Each row is followed by roughly how far along a hidden order it lies, from 0 to 30. A new part has a new order.
(in the rows, 128 means zero)
[182  93  90 137  57 119 127 130 106 176 174 170  79  76 147 150 162  90
  75 215 142 149 178 155 137 140 150 113 153] : 2
[137 154 100 142  95 128 135 127 122 139 119 132 113 105 125 129 161 131
  99 128 133 159 133 136 142 136 144 129 150] : 12
[170 102  91 129  63 123 129 130 106 164 156 164  88  86 136 143 165  81
  79 207 140 146 169 150 140 135 153 114 151] : 3
[115 173 109 163  98 123 138 125 123 139 121 132 133 107 122 129 167 160
 130 109 136 163 129 143 133 146 139 136 161] : 16
[164 115  88 139  71 121 129 129 110 169 151 163  93  82 135 143 160  90
  84 203 141 152 166 150 138 143 150 116 149] : 5
[ 95 190 126 181 109 122 141 123 121 138 115 122 151 106 116 127 168 188
 160  76 137 164 121 136 126 149 136 142 161] : 21
[128 169  94 128  98 137 138 127 130 105  92 108 126 126 116 111 148 153
  90 118 127 162 112 126 146 128 141 134 146] : 14
[169 103  94 136  66 119 128 129 110 172 158 167  93  80 137 145 156  86
  89 205 141 148 168 148 139 143 149 116 153] : 5
[ 57 227 132 187 146 125 145 121 133 119  77  89 175 132 107 110 162 218
 171  14 138 170  84 125 131 145 127 155 158] : 30
[104 186 113 165 104 129 144 124 128 107  95 108 151 128 110 116 156 191
 136  78 131 163 108 127 132 138 134 143 156] : 19
[ 94 213 110 151 117 138 157 123 132  88  72  80 165 146 102 100 143 219
 135  46 124 154  81 116 138 131 131 147 146] : 22
[146 147  98 137  90 129 134 128 121 136 120 137 111 105 125 128 159 114
  90 157 134 158 139 141 144 135 145 128 155] : 11
[166  98  97 146  64 114 126 129 105 187 178 184  85  67 141 156 165  77
  92 209 145 153 176 158 134 150 149 112 161] : 4
[165 116  95 128  71 124 131 130 112 153 140 155  90  92 132 137 157  94
  83 198 138 150 159 144 143 137 144 117 147] : 5
[146 124 105 154  87 116 129 128 114 175 158 165 102  80 135 145 176  97
 104 174 143 162 155 153 136 152 145 123 162] : 10
[183  90  87 120  50 125 130 130 109 156 164 158  84  85 135 143 144  84
  63 218 137 141 172 145 140 133 152 113 146] : 0
[111 180 114 174  96 121 137 125 119 149 127 133 126  97 124 133 171 148
 138 114 139 163 134 142 131 149 139 134 164] : 17
[166  99 100 143  70 115 126 129 103 182 172 180  88  70 140 153 164  80
  87 216 146 155 174 157 135 148 152 111 162] : 4
[ 54 240 128 192 153 124 142 120 132 122  78  91 178 130 105 111 165 222
 177  13 139 168  78 128 131 148 127 154 164] : 30
[125 177 105 150  68 130 140 126 125 122 104 119 127 116 119 120 162 157
 109 112 131 157 120 132 140 137 139 134 152] : 15
[116 172 112 152 100 128 142 125 123 125 109 115 135 118 121 121 152 163
 128 111 132 159 120 133 138 139 138 135 157] : 16
[135 159 108 154  92 125 138 126 121 139 119 130 121 102 124 126 165 139
 103 132 136 160 141 140 135 143 142 131 157] : 14
[184 100  83 102  43 130 133 130 109 139 148 147  87 100 132 135 132  92
  61 216 133 139 160 141 142 127 151 115 140] : 0

[156 157 169 152 156 107  94 128 182 104 123 108 140 134 102 149 148 197
 139 108  82 132 134 115 128 113 135 110 116 110 144 111 134 137 157 153
 164 127 130 167 118  96 151 128 171 103 191 118 124 129 102 146 106 136
 134 169 115 108 115 128 136 111 129 151 118 171 133 112 151 169 110 139
 121 103 137 127 144  79 140 107 198 111 110 114 138 131 124 160 130 193
  59 184 164 127 144 108 108] : 7
[132 137  85 103 107 125 143 111 139 117 139  73 141 211 100 133 130 136
 173 127 156 137 182 110 121 155 108 147 129 164 162  89 116 109 138  86
 135 131 133 108  95 174 175 125 132 147 104 130 133 119 181  93 135 215
 152 117 101 148 140 124 124 136 109 162  94 151 135 142 131  67 149 164
 135 141 115 102  13 183 126  80 131 178 150 134 100 161  80  95  95 114
 186 154  83 136 143 103 144] : 0
[ 98 147 126 141 143  98 125 117 125 135 137 148 115  55 155 141 134  98
 125 126  92 113 152 172 127 105 141 143 136 102 151 131 127 133 132 119
 117 128 117 147 142 108 123 136 156  99 151 148 123 118 115 144 120 119
 129 143 154 119 142 123 117 122 114  97 105 118 158 116 131 176 120 100
 104 118 114 162 160  89 130 174 145 135 137  97 140 115 140 124 126 147
 110 109 124 108 125 168 122] : 22
[103 150 114 118 136  91 127 115 142 131 127 108 129  99 148 144 132 101
 146 123 122 120 168 152 134 124 135 130 129 126 160 102 121 109 131 116
 117 129 112 158 121 114 126 138 154 108 127 154 127 119 138 125 121 142
 129 131 129 130 162 123 114 138  97 124 105 136 155 133 134 142 128 139
 125 126 114 138 118 118 125 105 143 148 149 106 128 133 131 118 111 111
 145 134 120 136 137 140 127] : 13
[ 97 142 147 159 161 108 109 127 117 135 135 173 110  27 161 136 139  99
 105 129  63 107 130 166 122  79 140 143 135  82 123 163 135 154 129 145
 136 123 126 129 162  86 119 133 149  99 191 168 117 119  82 155 119  90
 133 159 173 110 112 121 122  98 141  85 111 106 152 100 131 181 102  74
  93 109 123 167 208  49 131 236 157 119 110  98 155 100 151 136 158 175
  79 111 140  90 111 179 115] : 30
[139 139  96 105 109 111 131 113 160 119 125  85 142 165 123 139 126 138
 162 130 160 138 173 114 131 132 119 123 127 159 167  87 119  73 136 106
 124 132 127 147  89 144 148 133 138 137  90 141 137 122 172 106 129 174
 142 117 100 140 174 127 119 149  97 158 106 152 130 155 139 101 142 175
 151 140 118  93  41 162 124  28 134 162 151 125 104 149  99 111  95  96
 170 160 112 146 141 106 138] : 1
[178 138 138 130 119 170 166 132 152 121 148 231 111 104 105 133 199 233
 142  76 236 146 129 185 106 149 102 148 137 125  33 119 119 188 143 114
 117  93 134  48 118 163 165 125  98 119 147  80 150 161 102 158 111 207
 155 147  84 130 114 141 150 120  85 148 107 107 135  81 134 108 156  54
 125 120 101  99  52 177 165 178  96 120 129 124 115 157 153 110  82 143
  73  87 105  89 170 118 128] : 16
[138 156 176 171 190  95  54 127 161 117 123 148 130  94 144 131 128 132
 117 125  23  93 134 126 111  80 147 124 102  81 169 164 148 154 130 177
 158 124 132 189 167  68 115 119 203  88 239 133 116 116  75 148 123  51
 137 174 185  93 121 129 108  96 169 123 114 166 141 109 141 242  86 107
 106 104 138 156 223  44 126 202 195 102  95  96 156 102 155 158 172 201
  41 171 182 118 110 155  92] : 23

[120 118 105 122 135 142 152 144 117 152 148 135 134 147 127 125 117 122
  78 135 107 177] : 12
[141  77 112 138 103 127 139 181 153 142 122 111  78 130 136 112 133 138
  31 133  85 146] : 8
[141 110 124 106 131 122 150 128 124 119  75 134  78 129 137 128 108  91
 110 139 189 213] : 9
[141 178 103 130  69 138 142 142  96 145 129 131 161 145 135 125 105 121
 157 134  81 193] : 20
[165 174  68 112  59  79  53  98 100  73  64  92 187 139 192  84 195 185
 180 154  31 156] : 25
[161 147 125 135  31 132 109 135 120 122 112 109 128 130 147 106 121 143
 161 151  62 170] : 15
[152 150  91 138  55 114 112 154 123 124  81 105 136 117 148 119 154 157
 140 145  61 144] : 25
[137 107  88 126 143 112 118 144 123 117  89 141 147 138 145  97 164 163
  54 131 105 147] : 22
[149 145 130 132  39 137 117 139 110 109 126 119 117 134 148 113 128 151
 134 132  39 200] : 9
[136  83 132 147  74 154 156 193 149 110 147 133  77 135 123 123 119 143
  61 117 108 196] : 0
[146 160  94 130  85 131 116 147 101 132 118 111 159 136 154 108 152 173
 120 135  25 176] : 17
[166 150 118 130  21 115  82 125 120 104  88  93 128 134 165 105 137 151
 155 154  38 172] : 11
[153 118 128 137  76 123 137 160 144 147  95 105  79 117 131 131  95 110
 144 154 118 156] : 16
[132 121 156 150  53 150 170 170 125 153 128 128  73 118  93 156  76  94
 151 132 150 172] : 17
[145 167 101 131  69 136 126 138  93 126 111 123 152 140 141 123 113 139
 151 141  74 192] : 18
[160 124 112 136  51 115 115 154 145 117  98 106 109 119 149 106 149 151
 110 143  82 151] : 18
[125 138  86 123 142 126 112 140  96 139 140 128 171 141 150 115 135 148
 118 138 105 153] : 28
[152 111 132 141  76 142 137 165 136 120 111 122  78 129 131 118 115 161
 114 127  82 192] : 8
[149 156  97 120  74 118 107 129 104 106  87 107 141 133 154 115 140 146
 163 145  72 194] : 18
[118 136  95 127 107 131 146 142 105 128 148 141 159 150 132 122 116 136
 112 125 129 183] : 19
[184 140  97 137  51  92  74 132 155 107  68  75 123 118 172  94 168 168
 149 164  42 111] : 20
[154  98 103 134  81 115 121 165 152 128 106 103  91 127 140 105 143 151
  62 138  76 162] : 12
[150 153 117 130  57 130 127 130 105 110 113 114 129 128 143 120 121 150
 154 135  93 186] : 17
[135  96  98 112 142 118 128 128 130 121  96 128 121 142 143 115 154 153
  64 133 136 177] : 17
[106 136 106 126 138 145 157 152 108 154 158 153 149 146 117 134  88 111
 118 127 165 183] : 21
[124 145  69 119 146 115  92 127  95 123 145 125 190 140 153 106 154 158
 122 139  90 160] : 30
[157 167  96 138  90 129 117 140  98 131  75 103 141 120 159 111 150 160
 176 147  38 154] : 29
[151 158 103 114  73 118 101 119 108 114 103 108 146 142 158 110 128 143
 156 144  53 184] : 11
[120 131 117 122  85 129 140 149 118 129 105 123 110 129 133 119 115 124
 116 140 151 193] : 17
[153 126 125 150  74 136 137 155 144 137 104 117  82 102 127 122 138 125
 139 150 129 125] : 26
[169 133 101 107  73 108  63 116 147  81  82  86 106 136 182  85 169 254
 108 153  32 190] : 1
[155 121 128 149  85 140 142 167 146 151 108 124  80 103 124 129 123 122
 132 146 140 110] : 23
[155 141 121 117  56 137 109 129 115 117 118 105 106 141 149 115 106 140
 131 145  38 206] : 1
[122 139  85 133 116 116 138 159 115 133 106 146 130 132 139 112 151 147
  65 133 129 161] : 29
[163 125 118 136  38 113 108 151 144 111  82 101  93 126 144 106 139 149
 142 146  78 177] : 12
[112 113 102 127 118 129 154 149 106 134 134 149 134 138 120 128 127 132
  83 129 169 185] : 28
[139 120 122 112 119 131 128 142 122 127 139 115 112 145 137 115 115 137
  70 130 106 210] : 6
[144  93 114 122 117 131 131 150 133 136 132 122 113 147 133 111 138 158
  21 123 113 171] : 10
[140 144  87 130 114 128 130 149 107 142 112 120 152 133 141 118 129 144
 106 137  84 174] : 22
[176 136  93 142  50 102  64 135 147  80  96  89 134 125 177  82 195 204
 120 148  15 111] : 16
